Below is a small trained network, with its code and all its weights. Each question gives an input and a class and asks what happens when units are switched off, that is, made to give their printed mean instead of their output.

import numpy as np


def w(rows, s, z=0):
    codes = np.array(rows[::2]) - 128.0
    scale = np.full(codes.shape[1], s)
    scale[-1] = z or s
    return codes * scale


def f(y):
    return y / 2 * (1 + np.tanh(0.7978845608 * (y + 0.044715 * y**3)))


def log_softmax(a):
    a = a - a.max(-1, keepdims=True)
    return a - np.log(np.exp(a).sum(-1, keepdims=True))


def net(x, mask):
    res = np.array(x, float).reshape(1, 5) / 4 @ E
    y = f(res @ A[0][:, :-1].T + A[0][:, -1])
    res = res + np.where(mask, y, B[0][:, -1]) @ B[0][:, :-1]
    return log_softmax(res[-1] @ U[:, :-1].T + U[:, -1])


A, B = {}, {}
E = w([
[169,95,247,114,198],'x0',
[36,186,154,148,120],'x1',
[137,143,156,135,44],'x2',
[146,209,134,80,139],'x3',
[116,116,120,213,160],'x4',
],0.012)
A[0] = w([
[179,153,101,80,87,167],'neuron 1',
[210,46,68,35,134,204],'neuron 2',
[122,91,80,63,92,221],'neuron 3',
[72,81,208,111,156,182],'neuron 4',
[148,143,82,201,203,186],'neuron 5',
[123,210,163,115,111,187],'neuron 6',
[185,74,139,47,149,160],'neuron 7',
[27,131,89,111,62,80],'neuron 8',
[109,85,205,193,113,253],'neuron 9',
[80,142,123,151,45,152],'neuron 10',
[97,107,192,161,190,192],'neuron 11',
[65,106,73,190,78,183],'neuron 12',
[163,106,65,191,78,136],'neuron 13',
[134,138,73,114,166,170],'neuron 14',
[198,67,140,212,95,138],'neuron 15',
[136,216,136,103,66,68],'neuron 16',
[91,146,59,155,175,138],'neuron 17',
[153,100,52,199,74,112],'neuron 18',
[132,131,147,67,97,216],'neuron 19',
[195,94,44,201,104,223],'neuron 20',
[117,146,101,164,33,225],'neuron 21',
[94,190,32,159,223,140],'neuron 22',
[152,205,151,120,113,75],'neuron 23',
[30,157,70,117,141,247],'neuron 24',
[142,119,247,155,142,150],'neuron 25',
[149,105,135,105,228,173],'neuron 26',
[130,148,112,140,173,24],'neuron 27',
[127,159,84,127,187,206],'neuron 28',
[135,230,167,121,99,188],'neuron 29',
[174,210,176,165,92,211],'neuron 30',
[120,184,51,152,213,121],'neuron 31',
],0.013,0.0057)
B[0] = w([
[169,186,182,128,104,187],'neuron 1',
[199,134,230,166,57,249],'neuron 2',
[130,199,206,179,46,189],'neuron 3',
[166,128,116,174,201,197],'neuron 4',
[128,34,57,69,131,206],'neuron 5',
[164,158,56,94,156,185],'neuron 6',
[214,155,203,180,120,213],'neuron 7',
[42,199,107,222,122,194],'neuron 8',
[57,139,132,136,203,217],'neuron 9',
[81,201,131,137,123,191],'neuron 10',
[166,70,96,165,201,214],'neuron 11',
[31,151,147,179,79,216],'neuron 12',
[67,91,199,75,89,192],'neuron 13',
[169,98,123,150,65,166],'neuron 14',
[42,94,217,47,157,197],'neuron 15',
[108,213,120,71,162,177],'neuron 16',
[98,51,79,136,60,180],'neuron 17',
[42,90,205,72,87,201],'neuron 18',
[192,168,96,130,152,179],'neuron 19',
[85,93,189,73,50,222],'neuron 20',
[45,194,165,106,127,214],'neuron 21',
[151,47,27,130,37,206],'neuron 22',
[162,180,139,84,128,157],'neuron 23',
[110,183,36,186,100,214],'neuron 24',
[172,94,123,112,249,217],'neuron 25',
[197,80,105,161,155,224],'neuron 26',
[194,79,40,155,192,131],'neuron 27',
[180,102,80,127,82,179],'neuron 28',
[183,191,31,54,153,195],'neuron 29',
[94,149,107,47,171,184],'neuron 30',
[165,54,66,131,43,185],'neuron 31',
],0.011,0.015)
U = w([
[165,83,52,126,72,234],'0',
[213,174,170,135,85,2],'1',
[172,91,136,130,214,127],'2',
[68,107,175,53,100,111],'3',
[126,137,174,155,152,178],'4',
[190,219,84,5,122,128],'5',
[56,215,73,191,83,37],'6',
],0.013,0.0041)

Each question gives the input, the list of numbers given to net, and the class t.
The units are the neurons (one row each of A and B). Each row of codes is followed by its name. A weight is (code - 128) times the scale printed after its matrix; where a second scale follows, it is the last column's (A, B and U).
mask holds one flag per neuron, in row order. A switched-off neuron (its flag False) gives its mean, the last column of its row in B, instead of its output. The means were averaged over made-up inputs and are rounded, as every weight is.
A unit's drop is (log p(t) with every unit on - log p(t) with that unit switched off) / (log p(t) with every unit on - log p(t) with every unit switched off).
The circuit of an input: a set's keep is (log p(t) with only the set's units on - log p(t) with every unit switched off) / (log p(t) with every unit on - log p(t) with every unit switched off). Starting from the 12 units with the biggest drops (on a tie, the unit counted first), units are removed one at a time, each time the one whose removal leaves the highest keep (on an exact tie, the one counted first), for as long as the keep stays at least 0.8.
circuit, biggest first: the units of the circuit, biggest drop first
top k neurons: the k neurons with the biggest drops, biggest first
drop of u: that unit's drop, to one decimal
input [1,5,5,-7,8], class 3: circuit, biggest first : [neuron 15]
input [3,6,6,-4,8], class 2: circuit, biggest first : [neuron 25; neuron 11]
input [-2,-2,1,5,4], class 0: circuit, biggest first : [neuron 22; neuron 10]
input [-7,-5,-4,8,-6], class 1: top 2 neurons : [neuron 2; neuron 3]
input [-1,-3,3,2,0], class 5: top 2 neurons : [neuron 12; neuron 7]
input [-7,-6,-6,-4,4], class 3: top 3 neurons : [neuron 18; neuron 20; neuron 13]
input [8,-6,-2,7,-5], class 1: top 2 neurons : [neuron 2; neuron 7]
input [-6,-4,2,-2,-8], class 6: top 2 neurons : [neuron 8; neuron 21]
input [-7,-2,4,3,8], class 3: top 3 neurons : [neuron 18; neuron 13; neuron 20]
input [2,5,6,-8,-4], class 6: drop of neuron 2 : 0.0
input [-1,4,4,2,-3], class 5: drop of neuron 29 : 0.6
input [1,-8,6,-2,0], class 3: drop of neuron 15 : 1.0
input [2,-5,-5,-5,3], class 2: drop of neuron 12 : 0.1
input [1,-7,-8,1,-2], class 1: circuit, biggest first : [neuron 2]
